Below are the code and all the weights of a small trained network. Each question names an input and a class and asks about switching units off, where a switched-off unit gives its printed mean instead of its output.

import numpy as np


def w(rows, s, z=0):
    codes = np.array(rows[::2]) - 128.0
    scale = np.full(codes.shape[1], s)
    scale[-1] = z or s
    return codes * scale


def f(y):
    return np.maximum(y, 0)


def log_softmax(a):
    a = a - a.max(-1, keepdims=True)
    return a - np.log(np.exp(a).sum(-1, keepdims=True))


def net(x, mask):
    res = np.array(x, float).reshape(1, 4) / 4 @ E
    y = f(res @ A[0][:, :-1].T + A[0][:, -1])
    res = res + np.where(mask, y, B[0][:, -1]) @ B[0][:, :-1]
    return log_softmax(res[-1] @ U[:, :-1].T + U[:, -1])


A, B = {}, {}
E = w([
[112,254,136,72,96,31,99],'x0',
[125,126,145,135,145,137,136],'x1',
[185,131,24,69,242,90,57],'x2',
[254,190,73,199,87,108,200],'x3',
],0.009)
A[0] = w([
[127,152,95,66,116,72,42,253],'N1',
[224,190,83,195,109,141,200,104],'N2',
[211,127,133,104,194,84,88,62],'N3',
[96,254,140,98,78,70,72,220],'N4',
[149,84,76,160,211,128,60,154],'N5',
[108,123,217,191,45,71,175,131],'N6',
[62,159,184,208,72,164,196,97],'N7',
],0.0079,0.0039)
B[0] = w([
[183,92,60,95,164,163,129,233],'N1',
[25,166,150,12,255,190,77,228],'N2',
[147,75,109,67,70,50,165,185],'N3',
[168,182,41,172,183,221,169,254],'N4',
[163,92,91,104,83,152,204,213],'N5',
[182,130,74,38,175,93,144,230],'N6',
[181,69,41,88,149,99,189,231],'N7',
],0.0079,0.0096)
U = w([
[132,135,118,121,155,163,131,253],'0',
[24,142,130,45,178,172,79,142],'1',
[162,115,104,64,103,26,164,64],'2',
[139,147,100,184,147,225,144,182],'3',
[113,173,123,127,94,118,75,151],'4',
[136,193,213,146,25,52,17,32],'5',
[57,184,136,254,108,50,41,14],'6',
[62,185,194,200,88,58,108,12],'7',
],0.0082,0.0046)

Each question gives the input, the list of numbers given to net, and the class t.
The units are the neurons (one row each of A and B). Each row of codes is followed by its name. A weight is (code - 128) times the scale printed after its matrix; where a second scale follows, it is the last column's (A, B and U).
mask holds one flag per neuron, in row order. A switched-off neuron (its flag False) gives its mean, the last column of its row in B, instead of its output. The means were averaged over made-up inputs and are rounded, as every weight is.
A unit's drop is (log p(t) with every unit on - log p(t) with that unit switched off) / (log p(t) with every unit on - log p(t) with every unit switched off).
The circuit of an input: a set's keep is (log p(t) with only the set's units on - log p(t) with every unit switched off) / (log p(t) with every unit on - log p(t) with every unit switched off). Starting from all 7 units, units are removed one at a time, each time the one whose removal leaves the highest keep (on an exact tie, the one counted first), for as long as the keep stays at least 0.8.
circuit, biggest first: the units of the circuit, biggest drop first
unit that matters most: the unit with the biggest drop
top k neurons: the k neurons with the biggest drops, biggest first
drop of u: that unit's drop, to one decimal
input [7,-7,5,3], class 0: circuit, biggest first -> N4
input [-3,-3,8,4], class 2: top 3 neurons -> N3; N4; N5
input [-2,-2,5,-1], class 2: circuit, biggest first -> N4; N2
input [1,3,-5,-1], class 2: circuit, biggest first -> N7; N6
input [8,-8,-4,5], class 0: circuit, biggest first -> N4; N6; N2
input [6,-2,4,-5], class 3: circuit, biggest first -> N4; N2
input [-3,-3,-8,3], class 2: circuit, biggest first -> N7; N6
input [8,0,-3,7], class 3: top 2 neurons -> N4; N3
input [4,7,0,-7], class 0: top 3 neurons -> N2; N4; N1
input [-2,6,8,-7], class 2: top 4 neurons -> N2; N5; N3; N4
input [7,-1,-8,-5], class 2: top 2 neurons -> N6; N7
input [0,0,-5,-3], class 2: top 2 neurons -> N2; N7
input [0,4,5,-3], class 2: top 2 neurons -> N2; N4
input [4,8,-4,-7], class 0: unit that matters most -> N2
input [-1,-6,8,8], class 1: top 3 neurons -> N2; N7; N6
input [6,3,6,6], class 1: top 2 neurons -> N2; N7
input [-4,3,-8,1], class 2: top 3 neurons -> N7; N6; N4
input [5,-5,-4,-5], class 0: circuit, biggest first -> N2; N4
input [-3,1,8,8], class 1: top 2 neurons -> N2; N7
input [8,-6,-6,4], class 3: circuit, biggest first -> N4
input [-2,-2,-1,5], class 1: circuit, biggest first -> N2; N4
input [5,-1,0,-4], class 3: drop of N2 -> 0.3
